Here is a tiny trained network, its code and every weight. The questions are about switching its units off for an input and a class, where a switched-off unit gives its printed mean instead of its output.

import numpy as np


def w(rows, s, z=0):
    codes = np.array(rows[::2]) - 128.0
    scale = np.full(codes.shape[1], s)
    scale[-1] = z or s
    return codes * scale


def norm(h):
    return h / np.sqrt((h * h).mean(-1, keepdims=True) + 1e-5)


def f(y):
    return y / 2 * (1 + np.tanh(0.7978845608 * (y + 0.044715 * y**3)))


def log_softmax(a):
    a = a - a.max(-1, keepdims=True)
    return a - np.log(np.exp(a).sum(-1, keepdims=True))


def net(x, mask):
    res = np.array(x, float).reshape(1, 4) / 4 @ E
    u = 0
    for l in range(2):
        y = f(norm(res) @ A[l][:, :-1].T + A[l][:, -1])
        res = res + np.where(mask[u : u + 3], y, B[l][:, -1]) @ B[l][:, :-1]
        u += 3
    return log_softmax(norm(res)[-1] @ U[:, :-1].T + U[:, -1])


A, B = {}, {}
E = w([
[3,92,33,236,79],'x0',
[219,209,115,237,56],'x1',
[157,129,16,52,68],'x2',
[67,247,128,73,93],'x3',
],0.0047)
A[0] = w([
[77,132,255,183,126,60],'L0N0',
[63,217,164,93,89,27],'L0N1',
[101,149,189,179,179,1],'L0N2',
],0.011,0.0059)
B[0] = w([
[122,128,69,95,92,253],'L0N0',
[147,113,171,83,35,198],'L0N1',
[251,110,18,102,152,152],'L0N2',
],0.016,0.0031)
A[1] = w([
[177,2,158,172,120,2],'L1N0',
[180,165,131,183,82,25],'L1N1',
[157,155,145,100,114,245],'L1N2',
],0.012,0.0055)
B[1] = w([
[144,193,148,92,64,174],'L1N0',
[39,93,146,3,175,164],'L1N1',
[153,98,115,181,163,254],'L1N2',
],0.018,0.0058)
U = w([
[185,120,6,85,137,120],'0',
[154,148,189,83,35,128],'1',
[116,142,142,199,165,249],'2',
[69,112,146,44,181,110],'3',
[139,111,113,153,132,96],'4',
[108,171,162,166,153,36],'5',
],0.021,0.017)

Each question gives the input, the list of numbers given to net, and the class t.
The units are the neurons (one row each of A and B). Each row of codes is followed by its name. A weight is (code - 128) times the scale printed after its matrix; where a second scale follows, it is the last column's (A, B and U).
mask holds one flag per neuron, layer by layer. A switched-off neuron (its flag False) gives its mean, the last column of its row in B, instead of its output. The means were averaged over made-up inputs and are rounded, as every weight is.
A unit's drop is (log p(t) with every unit on - log p(t) with that unit switched off) / (log p(t) with every unit on - log p(t) with every unit switched off).
The circuit of an input: a set's keep is (log p(t) with only the set's units on - log p(t) with every unit switched off) / (log p(t) with every unit on - log p(t) with every unit switched off). Starting from all 6 units, units are removed one at a time, each time the one whose removal leaves the highest keep (on an exact tie, the one counted first), for as long as the keep stays at least 0.8.
circuit, biggest first: the units of the circuit, biggest drop first
unit that matters most: the unit with the biggest drop
k most important neurons: the k neurons with the biggest drops, biggest first
top k neurons in layer l: the k neurons of layer l with the biggest drops, biggest first
input [-2,-3,-8,7], class 0: circuit, biggest first => (L0N2)
input [-6,-3,3,3], class 2: 2 most important neurons => (L1N2 L0N0)
input [-6,8,4,-1], class 3: 2 most important neurons => (L1N1 L0N2)
input [-6,8,5,3], class 3: circuit, biggest first => (L1N1 L0N0)
input [-7,7,-7,-6], class 0: top 2 neurons in layer 0 => (L0N0 L0N2)
input [6,3,3,-6], class 1: circuit, biggest first => (L1N0 L0N0)
input [-8,-7,-8,1], class 0: top 2 neurons in layer 0 => (L0N0 L0N2)
input [0,6,-7,-5], class 0: 2 most important neurons => (L0N2 L0N0)
input [7,-1,5,4], class 2: circuit, biggest first => (L0N0 L0N2)
input [-7,5,4,6], class 2: 3 most important neurons => (L1N2 L0N0 L1N0)
input [-8,-5,5,-8], class 1: 3 most important neurons => (L1N0 L0N0 L0N2)
input [-6,4,1,4], class 2: circuit, biggest first => (L1N2 L0N0)
input [-4,7,1,6], class 3: 3 most important neurons => (L1N1 L0N0 L1N0)
input [4,-4,-1,-4], class 1: unit that matters most => L1N2
input [3,7,-7,4], class 0: top 2 neurons in layer 0 => (L0N0 L0N2)
input [-7,-1,1,6], class 2: circuit, biggest first => (L1N2 L0N0)
input [5,7,6,3], class 3: 4 most important neurons => (L1N1 L0N0 L0N2 L1N2)
input [0,-7,-7,6], class 0: top 2 neurons in layer 0 => (L0N2 L0N0)
input [5,-4,-3,7], class 1: 2 most important neurons => (L0N1 L1N1)
input [4,0,-6,6], class 0: unit that matters most => L0N2
input [0,5,1,4], class 3: 4 most important neurons => (L1N1 L0N0 L1N0 L1N2)
